Here is a tiny trained network, its code and every weight. The questions are about switching its units off for an input and a class, where a switched-off unit gives its printed mean instead of its output.

import numpy as np


def w(rows, s, z=0):
    codes = np.array(rows[::2]) - 128.0
    scale = np.full(codes.shape[1], s)
    scale[-1] = z or s
    return codes * scale


def f(y):
    return np.maximum(y, 0)


def log_softmax(a):
    a = a - a.max(-1, keepdims=True)
    return a - np.log(np.exp(a).sum(-1, keepdims=True))


def net(x, mask):
    res = np.array(x, float).reshape(1, 6) / 4 @ E
    y = f(res @ A[0][:, :-1].T + A[0][:, -1])
    res = res + np.where(mask, y, B[0][:, -1]) @ B[0][:, :-1]
    return log_softmax(res[-1] @ U[:, :-1].T + U[:, -1])


A, B = {}, {}
E = w([
[115,149,131,136],'x0',
[19,48,102,130],'x1',
[133,120,129,126],'x2',
[109,126,173,1],'x3',
[123,88,218,188],'x4',
[128,124,126,128],'x5',
],0.0093)
A[0] = w([
[106,192,41,116,165],'n1',
[119,111,154,63,117],'n2',
[169,174,179,143,102],'n3',
[65,187,189,162,152],'n4',
[133,131,76,180,130],'n5',
[184,190,177,124,140],'n6',
[176,186,114,118,64],'n7',
[25,145,75,132,85],'n8',
[128,93,71,188,160],'n9',
[170,104,111,226,166],'n10',
[201,171,140,121,3],'n11',
[141,151,84,213,215],'n12',
[123,129,177,88,169],'n13',
[104,90,150,53,235],'n14',
[127,86,165,187,99],'n15',
[160,129,79,80,110],'n16',
[243,149,125,121,189],'n17',
[126,102,252,174,149],'n18',
[82,28,152,142,156],'n19',
],0.011,0.002)
B[0] = w([
[168,2,108,50,222],'n1',
[144,156,157,167,212],'n2',
[83,96,67,202,208],'n3',
[180,128,94,105,181],'n4',
[162,116,216,120,200],'n5',
[47,46,130,163,237],'n6',
[121,78,111,162,202],'n7',
[101,95,106,188,214],'n8',
[116,170,181,136,215],'n9',
[108,117,167,93,252],'n10',
[93,131,112,206,207],'n11',
[107,85,182,31,246],'n12',
[117,87,181,98,203],'n13',
[87,127,157,176,246],'n14',
[136,119,121,84,201],'n15',
[144,82,142,98,193],'n16',
[67,116,118,167,254],'n17',
[212,39,15,27,252],'n18',
[122,118,90,193,231],'n19',
],0.0068,0.0067)
U = w([
[171,84,41,65,87],'0',
[75,117,86,211,65],'1',
[114,113,130,113,195],'2',
[134,118,125,126,220],'3',
[114,123,234,101,79],'4',
[127,138,102,136,253],'5',
[162,214,106,131,47],'6',
[193,248,100,148,17],'7',
],0.012,0.005)

Each question gives the input, the list of numbers given to net, and the class t.
The units are the neurons (one row each of A and B). Each row of codes is followed by its name. A weight is (code - 128) times the scale printed after its matrix; where a second scale follows, it is the last column's (A, B and U).
mask holds one flag per neuron, in row order. A switched-off neuron (its flag False) gives its mean, the last column of its row in B, instead of its output. The means were averaged over made-up inputs and are rounded, as every weight is.
A unit's drop is (log p(t) with every unit on - log p(t) with that unit switched off) / (log p(t) with every unit on - log p(t) with every unit switched off).
The circuit of an input: a set's keep is (log p(t) with only the set's units on - log p(t) with every unit switched off) / (log p(t) with every unit on - log p(t) with every unit switched off). Starting from the 12 units with the biggest drops (on a tie, the unit counted first), units are removed one at a time, each time the one whose removal leaves the highest keep (on an exact tie, the one counted first), for as long as the keep stays at least 0.8.
circuit, biggest first: the units of the circuit, biggest drop first
top k neurons: the k neurons with the biggest drops, biggest first
drop of u: that unit's drop, to one decimal
input [0,7,4,1,8,5], class 0: circuit, biggest first : n18
input [4,6,1,-8,0,5], class 4: circuit, biggest first : n12; n5; n9
input [-5,7,-4,5,2,-3], class 1: circuit, biggest first : n19; n14
input [-1,8,0,6,-5,-4], class 1: circuit, biggest first : n8; n14
input [4,-4,2,-5,1,0], class 4: circuit, biggest first : n12; n10
input [3,-5,-8,-8,-7,-8], class 2: top 2 neurons : n12; n18
input [-5,1,-3,6,-3,2], class 4: top 2 neurons : n18; n14
input [1,-4,0,8,-4,1], class 4: top 2 neurons : n18; n13
input [3,3,5,-3,8,7], class 0: drop of n18 : 0.6
input [7,7,-6,-7,8,-5], class 0: drop of n18 : 0.6
input [-1,-3,6,6,8,3], class 0: drop of n2 : 0.0
